In the rows, zero is written as 128.
Each row of numbers stands for one thing and depends on some of the facts below. Use the named rows to name the rest.

Known rows:
paklor: [175  64  93  98 170  74 136 126  31  62 149 164 128 183 104 111 150 205
 168 143 138 101 122  78 104 162 197 137  99  86 168  51  60  76 194 127
 138  67 179 129  82 199  81 181 147]
plufunan: [ 96 143 118 101 185 108  89 120 150 117 118 120 144 149 115 143  92 153
  98  89 118 159 130 142 119 116 160 147 167 185 168 143 109 138 120 107
 110 101  98  97 163 154 111 178 105]
tadru: [110 160 117 125 104 154  89 125 123 130 157 140 146 167 111 176 132 100
 141  96  83 165 138 176 138 110  89 141 121 124 135 136  88 103 131  75
  86 138 148 102 141 161 115 123 129]
motun: [136  98 128 104 140  70  75 105 150 193  44  88 125 129 146 132  90 117
  78  75 161  75  92 148  77  80 145 153 112 184 107 165  81 102 113 121
 207  76  93  90 198 154  82 196 197]
plogol: [105 162 129 129 133 138 109 125 117 121 141 171 141 143 113 176 113 140
 157 108 110 157 145 152 140 101 132 140 128 154 145 143 113 114 163  83
 101 142 126 100 142 169 120 148 120]
robru: [125 126 146  90 116  83 102 107 144 176  61 108 112  84 149  95 116 109
  72  83 149  70  95 155 109 144 109 151 155 174 110 168  96 104  97 158
 176  86 120 113 183  93  89 198 135]
zitram: [126 156  94  91 222 190  99 103 159  73 131  90 104 110 169 175 128 196
 163 173 116  89 179 154 168  93 106 131  91  80  44 124  78  77  84 177
 173 185 186  91 135 148 175 124 161]
sograve: [129 154 131 108 112 106 111 123 117 137 118 158 123 125 134 145 136 120
 137 105 132  98 133 157 132 125 121 146 137 159 124 157  99  89 126 123
 112 117 132 112 162 126 104 173 123]
poso: [140  95 121 120  99 105 105 128 152 174  69 113 140  98 140 104 133 115
  97 100 155 131 113 106 109  95 154 133 123 165 134 164 151 156 121 161
 127 105 104 148 149  91 110 117 152]
zerak: [137 104 102 145 109 123 142 148 100 117 129 155 150 158 123 123 139 134
 149 123 150 162 156  91 113  89 159 104 110 127 147 111 142 141 170 140
  98 133 118 171 102 146 117  93 128]
lesta: [125 101 123 121 113 141 149 125 143 133 120 109 140 123 129 111 140 119
 101 122 139 140 122 103 132 115 142 124 110 123 128 138 148 141 106 152
 119 120 114 153 111  96 143  93 127]
drinul: [115 151 146 129 113 109 176 111 131 130 144 140 142 132 110 143 110 114
 112 119 171 162 100 118  98  87 154 109 108 108 165 102 159 167 147 117
  98 170 104 137  80 140 166  83 134]
zegrum: [134  98 132 114  98 140 170 118 143 138 112 130 140  88 141  93 138 100
 108 135 132 113 129 112 156 145 127 136 146 152 133 163 151 134 101 165
 117 112 122 175 127  78 137 105 111]
bima: [108  38  92 114 102 183  66 120 133 139 162  83 161 187 106 168 151  90
  84  85  52 180  88 175 104 143  83 115  95  68 162  96  76 128  91  65
  91 106 176 152  76 109 117  67 171]
klakli: [117 138 123 164 108 162 110 150 137 120 132 128 156 155 122 156 139 135
 162 115 126 171 168 109 148  90 151  90 119 126 146 150 164 169 136 112
  92 136 119 136 130 145 152  78 118]
grusku: [125 156 105 147 105 147 125 161 112 156 120 153 146 145 119 157 141 122
 156 115 154 166 166 109 122  82 150 114 110 154 137 149 152 159 168 119
  94 151 118 158 120 129 128  84 147]
lave: [152 121 121 166 113  97 138 132  92 114 145 116  82 144 119  85 145 113
 138 174 138  82 107 112  86 175 123 138 133 101  99  55 131 105 161 111
 164 158  99 145 108 138 107 152  96]
klofem: [138 158 124 188 108 160 114 163 121 158 143 117 119 134 122 119 142 111
 168 156  95 115 131 147 149 162  95 146 159 104  88 128 139 161 133 116
 149 150 142 117 156 106 104 116 104]
klatar: [126 159 141 164 111 107 163 115 116 136 153 112  80 116 116  94 127  93
 112 172 153  81  90 139  94 159 111 139 146 105  99  51 138 126 148 114
 152 172  98 120 103 121 134 140 100]
bridos: [148 141 121 174 118 131 129 133 110 143 142 116  93 145 124  92 143 122
 142 175 121  95 111 118 113 173 128 139 160 118  97  91 135 130 155 131
 158 145 107 135 138 115  95 147 100]
fibra: [152 166 178 164 104 152 196  93 128 177 158 102 140  86 102 150  96 123
 145 109 153  83  82 100 143 139 101 149 137  81 165 107 155 180 133  75
 208 167 169  89 113 105 141  97 131]

Some facts about the things:
ω: belongs to class; Π: refers to
betefun ω:657
bima ω:464 Π:treklo
bopam ω:363 Π:reflim
brave ω:363 Π:brozal,klerun
bretan ω:363 Π:morozin,sipam
bridos ω:657 Π:segron,lave,bopam
brikla ω:657 Π:zegrum
broklor ω:363 Π:kipal
brozal ω:464
daflo ω:363 Π:lave,betefun
degraplu ω:464 Π:fezel,sipam
dilir ω:464 Π:mamu
doplole ω:363 Π:zitram
dratriram ω:363 Π:fezel
drinul ω:464 Π:pligrek,klatar
famani ω:363 Π:susol,gebu,brikla
fezel ω:363 Π:brikla
fibra ω:657 Π:pligrek
finik ω:363
flumok ω:657 Π:brozal,reflim
gebu ω:657 Π:sotrer
gesu ω:464 Π:ronuti
gistil ω:363 Π:gebu
golun ω:464 Π:zegrum
goskim ω:363
grunur ω:464 Π:klofem
grusku ω:464 Π:tadek
gutum ω:363 Π:lave
kavok ω:363 Π:mamu
kepo ω:464 Π:flumok
kigan ω:464 Π:bridos,gistil
kipal ω:464 Π:reflim
klakli ω:464 Π:morozin
klatar ω:657 Π:klodru,daflo
klerun ω:363 Π:bopam,kipal
klodru ω:464 Π:brikla
klofem ω:657 Π:zegrum,sipam
kluzer ω:464 Π:reflim,sipam,kipal
lagam ω:464
lave ω:657 Π:sotrer
lesta ω:464
mabubre ω:464
mager ω:363 Π:pligrek,tepos
mamu ω:464 Π:robru
menam ω:363 Π:fezel
miro ω:363
miska ω:657
mogrur ω:464 Π:motun
morozin ω:464 Π:klofem,zegrum
motun ω:363 Π:robru
naske ω:657
nostor ω:464 Π:klofem,lagam,gistil
paklor ω:363 Π:gutum
pestu ω:464 Π:naske
pibrim ω:464 Π:miro
plapluvan ω:363 Π:poso,robru
plebigrem ω:363 Π:pligrek
pligrek ω:464 Π:zegrum
plimi ω:464 Π:goskim,mamu,fezel
plogol ω:363 Π:zegrum
plufunan ω:363 Π:robru,flumok,klerun
poso ω:464 Π:sograve
raplim ω:363 Π:zegrum,mabubre,kavok,klerun
rebre ω:464 Π:famani,brikla
reflim ω:657 Π:zegrum,brikla
robru ω:363
ronuti ω:464
segron ω:363 Π:zegrum,tadek
siklar ω:464 Π:betefun
sipam ω:363 Π:fezel
skidizak ω:363 Π:lave,betefun
sograve ω:363 Π:tadek,brikla
sotrer ω:464 Π:fezel,reflim
stali ω:657 Π:brave,bretan
stekle ω:657
stiba ω:464 Π:lave,gistil
susol ω:464 Π:gutum
tadek ω:464 Π:zegrum,fezel
tadru ω:363 Π:degraplu
tebrur ω:363 Π:fibra,stekle
tepos ω:657 Π:menam,pligrek
trazograr ω:464 Π:pestu
tredonok ω:657 Π:pligrek,mamu,ronuti
treklo ω:464 Π:sipam
vogem ω:657 Π:pestu,bretan
zegrum ω:464
zerak ω:464 Π:sotrer,gistil
zifitrul ω:363 Π:lagam,tadek
zitram ω:363 Π:pibrim,pestu
zutragral ω:657 Π:nostor

Which thing is each row?
No name comes twice in this set of rows, the named rows included.
[117 146 149  95 114  79 147 113 121  91 160 152  74 131 150 120 124 101
 100 133 155  91 115 154  96 133 113 145 108 123 103  75  97  65 144 104
 109 160  83 156  89 166 154 180 103] : daflo
[124 109 130 144  97 160 150 132 140 126 129 129 147 125 135 119 148 118
 134 119 119 160 158 110 158 109 131 125 128 123 128 154 154 149 112 146
 116 118 119 158 128 100 153  95 122] : morozin
[119 126 142 108 100 107 122 140 150 167 102 125 132  93 135 108 140 102
  84 115 159 136  92 124 101 116 143 134 118 123 155 157 158 178  98 174
 116 103 115 124 134  89 122 106 142] : mamu
[172  45  99 126 141  68  72 133 161 190  46  83 155 153 127 125  84 134
  67  87 174 137  86 101  63  78 185 107  96 194 125 170 109 172 133 119
 214  87  89  92 178 178  85 149 214] : mogrur
[139 124 122 130  92 140 155 138 124 154 117 144 143 124 131 118 148 115
 136 124 142 143 149 109 132 104 126 129 122 154 123 153 146 138 129 153
 103 134 118 168 125  93 129  97 132] : tadek
[117 146 139 111 137  68 108 105 113  80 159 149  73 169 136 140 109 106
  94 135 165 129 126 160  80 111 122 134 107 117 113  48 106  82 173  81
 104 174  71 146  84 187 170 168 102] : skidizak
[167  83  62  89 226 180 126 108 147 105  87  86 106  75 131 174 138 194
 133 181 144 108 158 132 133  74 130 147  92  97  42  98  95 129  88 184
 142 184 188 127  88  79 183  80 194] : pibrim
[128 165 115 134 105 124 111 141  88 150 124 182 140 149 131 155 139 137
 180 110 121 138 190 155 147  93 114 134 114 158 113 161  98  96 175  94
  98 143 148 126 160 163 100 147 134] : zifitrul
[108 146 153 117 124 145 106 109 145  90 152 121 145 150 146 136 119 135
 138 120  67 143 158 169 163 142 105 130 132 126 110 155 109  85  94 131
 125 101 141 101 160 139 134 156 108] : bretan
[124  85 129 128  95 159 119 124 136 139 132 116 149 128 122 130 143 100
 116 125 106 156 129 153 134 120 110 128 116 120 127 147 136 142 112 125
 100 134 128 164 112  92 137  88 127] : degraplu
[179 135 130 137  99 137 173 137  96 164 103 170 136  88 163  96 146 109
 164 141 140  80 167 111 151 114 112 136 126 150  73 155 156 112 121 164
 104 134 139 199 146  83 112 101 136] : lagam
[144  93 114 118 106 116 154 130 119 113 134 144 140 120 130 104 148 118
 121 139 146 143 135 104 127 127 146 133 127 138 137 128 139 127 130 147
 108 125 120 183  98 100 132 109 116] : sotrer
[127 158  90  86 226 187  82 104 156  79 134  83 116 146 142 173 113 206
 168 158 125 141 175 153 158  74 124 112 101  86  50 102  82  87  83 174
 154 189 176  87 129 182 172 105 179] : doplole
[141 124 179 176 206 183  84 123 156  67 143  77 156 175 207 152 107 192
 158 142 142 164 193  87 173  83 130  36  94  79  57 159 167 116  87 177
 197  98 140  94 134 191 198  75 140] : trazograr
[197  45  97 110 112  88 163 126  63  78 128 139 143 149 119  75 144 158
 134 150 153 102 126  73 118 140 168 125 119 100 162  86 111  96 149 162
 125  83 165 182  87 136  97 126 135] : susol

The same things again, as new rows of numbers:
Named rows:
reflim: [118 136 111 145 116 143 115  81 159 133  77 168 102 142 140 106 114 140
 139 139  84 147 158 116 150 129 109 162 118  75 126 183  76 145 125 153
 103 128 133 104 117 125]
betefun: [ 35 101 134 128 111  94 169  92 178 131 157 174 189 222 204 111 118  97
 222  94 119 130  90 119 116 171 188 213 123  99 130 171 104 137 114 128
 125 100 127 147  68 152]
tadek: [121 122 131 120 139 136  86 119 188 141 122 136 143 156  80 104  93 162
 121 109 125 148 143 136 141 104 127  99 131  98 166 147 109  98 137 109
 133 113 111 109 119 134]
paklor: [128 150 130 124 128 145 161 146 116 154 144 113  86 118 215 125 139 103
 119 108 117  71  95 132  89 140 142 144 149 140 116  72 171 152 115 128
 134 160 136 122  82 125]
motun: [146 128 147 123 115  67 178 113 127  71 164 121 108 102 105 105 189 109
 131 214  98 138 130  99 117 171  86 122 145 136 104  70 165 112 132  71
  82 113 113 151 145 111]
doplole: [108  56 138 115 159 145 123 149  28 158 162 138 152  91 156 190 210  83
 106 148 151  54 101  96 124 125 167 113 133 161  82 107 162 160 163 160
  76 110 122 182 188  84]
klofem: [128 116 101 140  99 109 123 101 139 158  79 144 149 124 146 120 116 133
 143 150 122 160 123 107 163 103 120 134  99  84 142 194  90 121 140 151
 126 132 129 104 103 137]
zutragral: [156 152 132 135  92  84 126 138 102 154  52 120 179 138 153 128 154 108
 182 171 159 128 151 160 163 123 144 154 102 104 136 143 100 118 160 188
 125 135 139  71 133 155]
mamu: [144 139 174  96 145  71 124 120 192  52 177 137 139 154  56  93 154 109
 105 139 108 196 154  86 132 156 106 117 134 154 122 118 140 106 125  49
 108  88 123 145 157 108]
brave: [113 114 150 148 118 158 177 147  77  75 111  97  52  88 146 120 126 150
 138 160 103 147 122 145  77 170 105 128 151 125  84 120 108 157 149 152
 126 144 169 169 130 122]
gebu: [122 156 146 121 119 106 114 116 173 165  80 162 123 158 182 129 124 107
 142 132 101 131 146 127 147 134 138 178 122 100 121 163 109 166 120 175
 103 139 151  77  97 125]
tredonok: [200 144  75 154  85  91 153  76 104  70  96 130 150  97 161 148 156  72
 116 160 136 146 148 106 157 107  85 176  68 170 109 134 133 123  55 111
 140 137 135 122 165 152]
robru: [ 98 115 161  99  99  59 156 122 149  86 176 159  94 141 101  63 203 122
 140 204  68 178 128  72  80 174  90 121 152  96 114  94 153 115 142  67
  74  98 124 146 128  80]
lagam: [112 138 165 103  91  97  68 184 151 154 105 129 189 193  52 105 143 159
 168 127 150 152 164 145 129 148 177 110 141  85 159 138 102  84 167 150
 128 114 124  76 126 132]
zegrum: [ 58 118 140 102 133 138  58 129 221 133 142 171 123 206  34  80  99 183
 127  92  89 170 154 113 116 139 119 111 128  77 164 188  89 101 129 109
 115  97 102 129 103  85]
naske: [ 84  66 116  88 123 128 102  85 111 183 126 170 194 128 147 148 182  51
 112 109 144 135 100  67 180 202 178 137  59 121  97 176  92 182 154 196
  64 106  93 195 182  71]
bima: [163 128 139 108 130 112 113 132 140 152 130 103 165  74 121 131  92 141
 116  71 182 171 103 119 140  86 130  92 122 155 160 157 122 120 137 126
 168 137 164 126 135 139]
goskim: [106 129 147 107 104  71 137 120 141 136 173 153 101 101 128  89 181 115
 120 157 105 170 101  94  97 135  93 118 145 108 136 113 169 108 127 100
 102 125 130 135 107 105]
plimi: [204 157 140 117 167  91 150 105 153 108 141  89 138  79 110 139 120 122
  93 129 162 152 134 120 159 107 100 109 152 182 131 105 154 122 116  85
 161 119 153 115 157 155]
degraplu: [136 153 126 105 145 124 115 135 166 160 131 111 135 102 117 138  88 156
 106  88 156 158 111 131 150  95 124  91 134 136 164 152 124 115 141 122
 165 133 151 130 120 145]
morozin: [119 129 129 123 140 152 105 121 158 128 105 127 143 139  73 121  81 164
 122  92 144 149 143 126 143 105 120  92 115 121 152 157 101 109 141 128
 153 128 106 132 126 136]

Rows to name:
No name comes twice in this set of rows, the named rows included.
[144  86  99 122 141 132 133  72  85 188  81 109 174  65 164 161 139  65
 116 126 166 121 105  92 204 149 158 126  67 153 116 158 101 174 142 192
 126 135  92 166 174 114] : vogem
[ 98 128 180 114 157 140 126 163 170  56 130 129 100 163  97 102 104 180
 127  98 112 201 173 132  95 191 128 131 154 135 101 161  57 163 174 137
 144 101 177 177 141 107] : brozal
[ 75  67 141  72 154 148  85 125 132 168 157 148 194 123  77 144 181  74
  90  70 167 128 112  89 153 185 205  89  89 161 120 131 124 169 167 184
 104  89  80 208 205  61] : pestu
[112 115 113 153 130 131 162  68 140 137 117 137 147 164 204 133 104 104
 189 128 133 100 108 118 165 117 155 189 100 125 123 156 111 144 102 124
 134 125 111 136  91 176] : klatar
[167 133 133 151 140 121 196 123  83  60 124  81  63  57 154 130 135 129
 125 204 106 125 123 137 124 148  76 119 151 145  88  73 143 144 145 102
 135 154 132 144 145 144] : plufunan
[174 129 129 141 129 109 173 124 104  95 137  94 100  80 132 119 161 111
 134 209 115 106 106 128 141 123  84 114 150 132 121  65 178 108 131  76
 120 133 105 128 148 129] : plapluvan
[161 127 124 140 127 135 183  96  91 120  80  93 132  71 188 147 115 121
 135 142 147 171 132 122 166 141 113 151  93 143 107 174  76 168 156 173
 146 140 162 156 143 154] : stali
[107 124 147 117 153 173 100 127 177 107 125 120 102 165  91 106  88 177
 112 109  94 157 166 128 124 144 124 117 143 123 126 151  84 141 145 122
 133 107 141 136 129 113] : kipal
[ 95 143 142 110 117 135 146 136 146 170 170 147  95 167 180 100 131 125
 123 110  93  79  96 148  82 143 147 161 150 101 122  81 158 155 111 140
 120 157 139 116  70 114] : gutum
[ 64  47 152 140 171 123 126 176  50 158 189 212 149 150 136 193 232 105
 127 152 121  85 122  90  75 106 175 129 185 112  85 139 159 140 161 135
  50  80 178 141 178  86] : miro
[125 133 145 127 152 129 101 124 185  81 145 133 128 160  65 120 113 155
 125 135  99 140 153 105 129 146 119 119 133 127 128 153 109 110 142 102
 116  94 110 144 145 122] : mabubre

